Below is a small trained network, with its code and all its weights. Each question gives an input and a target symbol and asks what happens when units are switched off, that is, made to give their printed mean instead of their output.

import numpy as np


def w(rows, s, z=0):
    codes = np.array(rows[::2]) - 128.0
    scale = np.full(codes.shape[1], s)
    scale[-1] = z or s
    return codes * scale


def f(y):
    return y / 2 * (1 + np.tanh(0.7978845608 * (y + 0.044715 * y**3)))


def softmax(a):
    e = np.exp(a - a.max(-1, keepdims=True))
    return e / e.sum(-1, keepdims=True)


def log_softmax(a):
    a = a - a.max(-1, keepdims=True)
    return a - np.log(np.exp(a).sum(-1, keepdims=True))


def net(x, mask):
    ids = ['Θαβγδεημξτ'.index(c) for c in x.split()]
    T = len(ids)
    res = E[ids] + P[:T]
    r = res
    for j in range(2):
        rows = slice(2 * j, 2 * j + 2)
        q, k, v = (r @ M[0][rows].T for M in (Q, K, V))
        z = softmax(np.where(np.tri(T) > 0, q @ k.T / 2**0.5, -1e9)) @ v
        o = O[0][rows]
        res = res + np.where(mask[j], z, o[:, -1]) @ o[:, :-1]
    y = f(res @ A[0][:, :-1].T + A[0][:, -1])
    res = res + np.where(mask[2:6], y, B[0][:, -1]) @ B[0][:, :-1]
    return log_softmax(res[-1] @ U[:, :-1].T + U[:, -1])


Q, K, V, O, A, B = {}, {}, {}, {}, {}, {}
E = w([
[72,216,76,120,163,80],'Θ',
[102,192,111,131,118,91],'α',
[104,154,117,109,104,85],'β',
[189,71,123,107,138,234],'γ',
[109,198,99,100,118,117],'δ',
[170,211,68,90,101,129],'ε',
[231,243,152,146,148,175],'η',
[250,118,137,118,187,91],'μ',
[102,145,72,203,111,139],'ξ',
[72,44,121,178,243,83],'τ',
],0.021)
P = w([
[10,229,139,169,228,118],'0',
[143,187,71,170,195,79],'1',
[161,158,73,183,169,75],'2',
[165,145,64,172,151,96],'3',
[161,154,70,181,170,145],'4',
[155,143,73,181,165,168],'5',
[143,130,70,175,156,192],'6',
[174,83,40,148,128,171],'7',
[156,95,89,176,133,215],'8',
[179,78,85,170,136,241],'9',
[191,41,44,147,90,221],'10',
[168,58,96,155,99,255],'11',
],0.0077)
Q[0] = w([
[86,167,13,92,142,147],'h1',
[62,5,242,129,146,117],'h1',
[139,219,79,132,125,147],'h2',
[22,35,254,73,94,100],'h2',
],0.01)
K[0] = w([
[146,123,169,134,105,190],'h1',
[88,243,126,138,178,2],'h1',
[150,77,127,70,119,214],'h2',
[117,215,130,110,147,41],'h2',
],0.01)
V[0] = w([
[8,89,136,142,103,183],'h1',
[130,92,179,196,236,139],'h1',
[94,30,107,161,200,2],'h2',
[103,110,57,201,73,156],'h2',
],0.0099)
O[0] = w([
[42,146,154,126,136,107,2],'h1',
[188,35,240,123,13,148,130],'h1',
[94,46,134,172,217,100,48],'h2',
[194,126,125,226,119,2,193],'h2',
],0.0084,0.0099)
A[0] = w([
[254,180,177,16,126,144,168],'n1',
[179,117,170,178,84,145,81],'n2',
[51,120,144,113,154,122,89],'n3',
[99,141,16,87,43,200,254],'n4',
],0.0095,0.0035)
B[0] = w([
[53,73,40,154,45,147,254],'n1',
[7,114,248,82,126,69,172],'n2',
[2,181,169,46,62,65,130],'n3',
[213,183,193,147,224,163,222],'n4',
],0.0068,0.024)
U = w([
[150,207,115,159,164,114,124],'Θ',
[175,169,175,210,53,1,164],'α',
[79,180,138,153,121,92,133],'β',
[149,60,109,133,131,174,197],'γ',
[128,168,143,89,93,79,120],'δ',
[151,180,114,120,49,120,73],'ε',
[31,165,119,177,72,106,25],'η',
[71,128,71,88,78,50,115],'μ',
[144,212,243,195,172,122,118],'ξ',
[118,89,136,205,193,116,254],'τ',
],0.0087,0.0049)

Each question gives the input, a string of symbols that net reads in full, and the target symbol t.
The units are the heads (2 rows each of Q, K, V and O) and the neurons (one row each of A and B). Each row of codes is followed by its name. A weight is (code - 128) times the scale printed after its matrix; where a second scale follows, it is the last column's (O, A, B and U).
mask holds one flag per unit, heads first, then neurons. A switched-off unit (its flag False) gives its mean, the last column of its rows in O or B, instead of its output. The means were averaged over made-up inputs and are rounded, as every weight is.
A unit's drop is (log p(t) with every unit on - log p(t) with that unit switched off) / (log p(t) with every unit on - log p(t) with every unit switched off).
The circuit of an input: a set's keep is (log p(t) with only the set's units on - log p(t) with every unit switched off) / (log p(t) with every unit on - log p(t) with every unit switched off). Starting from all 6 units, units are removed one at a time, each time the one whose removal leaves the highest keep (on an exact tie, the one counted first), for as long as the keep stays at least 0.8.
circuit, biggest first: the units of the circuit, biggest drop first
most important unit: the unit with the biggest drop
k most important neurons: the k neurons with the biggest drops, biggest first
which heads matter: for each layer, one digit per head in row order, 1 if its drop is at least 0.15 and else 0, layers parted by /
drop of u: that unit's drop, to one decimal
input η η ε, target ε: most important unit => n1
input ε ξ δ ε η, target ε: circuit, biggest first => n1, h2
input δ ξ η ε ξ η ε ε ε ε, target Θ: circuit, biggest first => h1, n4
input ε ξ ε ξ ε Θ, target α: which heads matter => 01
input ε η ε ξ τ δ α ξ, target α: which heads matter => 01
input ε μ η η, target γ: which heads matter => 11
input β ξ η μ ξ ε ε μ η, target γ: circuit, biggest first => h2, h1
input ε ξ ε η ξ ε η τ δ, target τ: which heads matter => 01
input β ε η ε ε α, target Θ: circuit, biggest first => h1, n4, h2
input η ξ ξ ε ε μ ε ε β, target Θ: circuit, biggest first => h1, n1, n2
input β η δ, target ε: circuit, biggest first => h2, h1
input δ ξ ε ξ ε ε α, target Θ: 2 most important neurons => n1, n2
input δ ε η α ε ε ε ε η μ, target γ: circuit, biggest first => h2, n1
input ξ ξ δ η μ μ ξ η η, target α: circuit, biggest first => h2
input γ β β ξ ξ τ η β η, target η: which heads matter => 10
input β β ε μ α, target γ: which heads matter => 11
input ε μ τ ε ε μ β τ ξ ε δ δ, target Θ: circuit, biggest first => n1, h1, n2
input β ξ ε ε η η, target ε: 2 most important neurons => n1, n4
input ξ δ ε α δ, target Θ: circuit, biggest first => h1, n1, n2
input ε ε ε α β ε ε η Θ, target ε: circuit, biggest first => h2
input ξ τ ξ α τ α μ α, target γ: circuit, biggest first => h2, h1
input ξ τ ε ε ξ ξ ε, target α: 2 most important neurons => n1, n4
input ξ η ε ξ ε μ Θ, target γ: drop of h2 => 0.5
input ε ε ξ ε ξ ξ ε ξ μ, target α: drop of h2 => 1.2
input Θ ξ η Θ ε ε ε δ η μ, target γ: drop of n3 => 0.0
input μ μ α ε, target γ: drop of n1 => 0.1
input ξ τ ε μ ε ξ ε ε α β, target Θ: most important neuron => n1
